Here is a tiny trained network, its code and every weight. The questions are about switching its units off for an input and a class, where a switched-off unit gives its printed mean instead of its output.

import numpy as np


def w(rows, s, z=0):
    codes = np.array(rows[::2]) - 128.0
    scale = np.full(codes.shape[1], s)
    scale[-1] = z or s
    return codes * scale


def norm(h):
    return h / np.sqrt((h * h).mean(-1, keepdims=True) + 1e-5)


def f(y):
    return y / 2 * (1 + np.tanh(0.7978845608 * (y + 0.044715 * y**3)))


def log_softmax(a):
    a = a - a.max(-1, keepdims=True)
    return a - np.log(np.exp(a).sum(-1, keepdims=True))


def net(x, mask):
    res = np.array(x, float).reshape(1, 7) / 4 @ E
    u = 0
    for l in range(2):
        y = f(norm(res) @ A[l][:, :-1].T + A[l][:, -1])
        res = res + np.where(mask[u : u + 15], y, B[l][:, -1]) @ B[l][:, :-1]
        u += 15
    return log_softmax(norm(res)[-1] @ U[:, :-1].T + U[:, -1])


A, B = {}, {}
E = w([
[207,118,94,141,139,106,175,228,1,117],'x0',
[127,124,122,129,130,129,129,125,127,126],'x1',
[129,129,130,128,126,127,129,130,129,129],'x2',
[94,238,129,235,123,198,179,122,95,97],'x3',
[138,110,126,217,96,75,54,96,85,250],'x4',
[129,129,132,127,129,127,128,129,129,129],'x5',
[129,129,128,129,127,127,129,126,128,129],'x6',
],0.017)
A[0] = w([
[168,33,117,9,136,91,85,155,115,163,115],'0.n1',
[117,27,121,43,146,98,73,88,180,140,176],'0.n2',
[69,134,111,156,146,177,113,56,219,127,88],'0.n3',
[103,156,153,106,152,79,158,110,107,121,81],'0.n4',
[115,87,82,90,131,119,124,139,137,87,100],'0.n5',
[134,79,110,167,125,93,39,107,89,253,37],'0.n6',
[100,137,145,88,114,127,92,86,253,172,170],'0.n7',
[110,121,103,126,116,158,93,130,165,163,2],'0.n8',
[110,114,116,215,119,106,45,90,123,229,46],'0.n9',
[127,108,135,144,148,114,119,121,142,97,54],'0.n10',
[145,154,120,127,147,130,123,118,133,153,62],'0.n11',
[124,160,138,101,100,160,101,136,131,112,58],'0.n12',
[68,165,146,156,109,135,106,57,216,124,88],'0.n13',
[84,129,111,88,133,171,102,118,179,103,9],'0.n14',
[120,123,134,172,135,115,128,116,140,139,61],'0.n15',
],0.017,0.0051)
B[0] = w([
[96,130,216,71,50,104,86,94,167,62,245],'0.n1',
[152,139,62,155,202,187,163,143,52,167,252],'0.n2',
[155,111,144,146,77,64,116,129,185,64,214],'0.n3',
[155,118,106,126,124,139,117,118,146,111,126],'0.n4',
[164,161,130,82,50,159,144,102,94,177,160],'0.n5',
[168,101,127,245,178,57,136,212,245,139,236],'0.n6',
[79,143,42,152,210,175,147,116,62,134,240],'0.n7',
[94,119,149,136,101,154,145,104,116,143,144],'0.n8',
[151,76,223,55,66,236,131,4,85,197,231],'0.n9',
[109,174,159,125,111,90,147,174,95,168,125],'0.n10',
[73,97,142,133,107,94,164,135,72,133,125],'0.n11',
[147,106,90,147,105,112,150,154,145,119,133],'0.n12',
[144,169,229,112,64,105,126,153,169,139,217],'0.n13',
[116,166,101,150,169,93,81,197,166,70,168],'0.n14',
[141,139,132,137,61,125,165,139,82,164,139],'0.n15',
],0.025,0.02)
A[1] = w([
[87,177,68,123,220,108,108,171,90,126,125],'1.n1',
[119,70,119,141,148,15,159,193,252,105,46],'1.n2',
[137,134,109,199,173,148,106,111,60,224,39],'1.n3',
[106,161,84,204,83,1,7,140,6,235,106],'1.n4',
[96,112,138,11,85,112,175,105,154,113,4],'1.n5',
[115,59,101,145,213,179,188,147,210,147,67],'1.n6',
[94,124,54,116,156,140,162,116,104,111,32],'1.n7',
[76,153,95,207,196,113,109,98,73,239,62],'1.n8',
[195,140,68,205,167,148,226,166,134,166,140],'1.n9',
[185,29,128,41,121,92,100,122,155,185,125],'1.n10',
[174,112,105,186,138,135,104,114,73,174,26],'1.n11',
[135,136,65,120,161,189,189,144,91,177,25],'1.n12',
[74,177,78,107,145,143,161,115,29,81,146],'1.n13',
[133,40,141,80,162,235,239,107,130,151,18],'1.n14',
[76,177,32,111,129,108,39,105,112,150,125],'1.n15',
],0.02,0.0043)
B[1] = w([
[143,72,197,100,131,160,204,96,97,223,223],'1.n1',
[135,149,82,222,158,59,127,148,169,125,217],'1.n2',
[103,146,18,92,122,84,73,122,76,86,229],'1.n3',
[94,255,82,202,50,153,34,64,126,71,139],'1.n4',
[136,13,92,39,128,101,60,98,93,158,190],'1.n5',
[125,203,96,125,104,144,118,135,36,98,200],'1.n6',
[137,127,148,157,175,173,187,117,172,147,179],'1.n7',
[170,106,63,93,85,130,10,124,89,111,211],'1.n8',
[123,77,97,75,184,198,113,128,77,171,246],'1.n9',
[73,197,112,92,139,87,196,206,168,20,218],'1.n10',
[111,151,74,86,156,97,79,107,99,64,186],'1.n11',
[159,141,200,204,97,130,176,125,206,168,208],'1.n12',
[103,119,180,135,171,97,200,190,186,110,253],'1.n13',
[87,198,64,164,140,114,96,126,91,106,238],'1.n14',
[179,55,136,187,155,188,144,189,134,182,166],'1.n15',
],0.023,0.014)
U = w([
[125,85,154,111,239,223,226,194,118,159,225],'0',
[144,149,151,206,126,51,123,188,225,61,164],'1',
[136,154,41,174,147,201,44,100,40,140,173],'2',
[131,127,253,151,24,192,136,29,149,183,35],'3',
[122,63,158,6,117,120,112,156,128,73,3],'4',
],0.014,0.0029)

Each question gives the input, the list of numbers given to net, and the class t.
The units are the neurons (one row each of A and B). Each row of codes is followed by its name. A weight is (code - 128) times the scale printed after its matrix; where a second scale follows, it is the last column's (A, B and U).
mask holds one flag per neuron, layer by layer. A switched-off neuron (its flag False) gives its mean, the last column of its row in B, instead of its output. The means were averaged over made-up inputs and are rounded, as every weight is.
A unit's drop is (log p(t) with every unit on - log p(t) with that unit switched off) / (log p(t) with every unit on - log p(t) with every unit switched off).
The circuit of an input: a set's keep is (log p(t) with only the set's units on - log p(t) with every unit switched off) / (log p(t) with every unit on - log p(t) with every unit switched off). Starting from the 12 units with the biggest drops (on a tie, the unit counted first), units are removed one at a time, each time the one whose removal leaves the highest keep (on an exact tie, the one counted first), for as long as the keep stays at least 0.8.
circuit, biggest first: the units of the circuit, biggest drop first
unit that matters most: the unit with the biggest drop
k most important neurons: the k neurons with the biggest drops, biggest first
top k neurons in layer l: the k neurons of layer l with the biggest drops, biggest first
drop of u: that unit's drop, to one decimal
input [5,7,7,-8,7,2,-2], class 1: circuit, biggest first : 0.n6
input [-2,-7,5,2,6,5,-5], class 3: top 2 neurons in layer 0 : 0.n9, 0.n2
input [0,5,-6,2,2,1,-3], class 3: 2 most important neurons : 0.n9, 0.n2
input [-7,4,-5,-4,2,3,4], class 2: 2 most important neurons : 0.n7, 0.n2
input [2,5,7,-6,1,-4,5], class 1: top 3 neurons in layer 0 : 0.n1, 0.n6, 0.n9
input [7,-3,8,-1,8,5,-3], class 1: 2 most important neurons : 0.n2, 0.n7
input [2,1,6,-7,1,-8,7], class 1: 2 most important neurons : 0.n1, 0.n6
input [0,-1,7,7,-5,-2,3], class 1: top 2 neurons in layer 0 : 0.n2, 0.n7
input [7,5,-2,-1,-6,7,6], class 4: 2 most important neurons : 0.n6, 0.n2
input [-8,4,-1,1,1,-4,4], class 3: 3 most important neurons : 0.n13, 0.n3, 0.n6
input [-8,7,-2,6,0,5,-8], class 1: 2 most important neurons : 0.n3, 0.n9
input [2,-7,-1,-6,8,2,-4], class 1: 2 most important neurons : 0.n6, 0.n1
input [0,4,-3,7,4,-1,-4], class 3: 2 most important neurons : 0.n2, 0.n7
input [-2,0,8,6,0,6,6], class 1: unit that matters most : 0.n9
input [-8,6,0,0,2,-2,5], class 2: 3 most important neurons : 0.n7, 0.n1, 0.n2
input [-8,3,-8,0,0,-5,6], class 0: 3 most important neurons : 0.n7, 0.n1, 0.n2
input [-2,-5,2,4,8,-8,-4], class 3: 2 most important neurons : 0.n9, 0.n2
input [-8,-8,7,-4,4,8,7], class 2: 2 most important neurons : 0.n7, 0.n2
input [-7,-2,-7,-8,0,-7,-2], class 0: top 2 neurons in layer 1 : 1.n13, 1.n1
input [5,4,4,-6,-6,7,8], class 4: unit that matters most : 0.n1
input [3,-4,4,-7,-1,-5,-1], class 4: drop of 0.n1 : 6.2
input [-4,-3,-4,-8,5,2,-1], class 2: drop of 0.n2 : 3.8
input [-8,2,-1,-5,2,-1,-3], class 2: drop of 0.n2 : 2.4
input [-4,6,5,-7,-2,4,-4], class 0: top 2 neurons in layer 0 : 0.n2, 0.n1
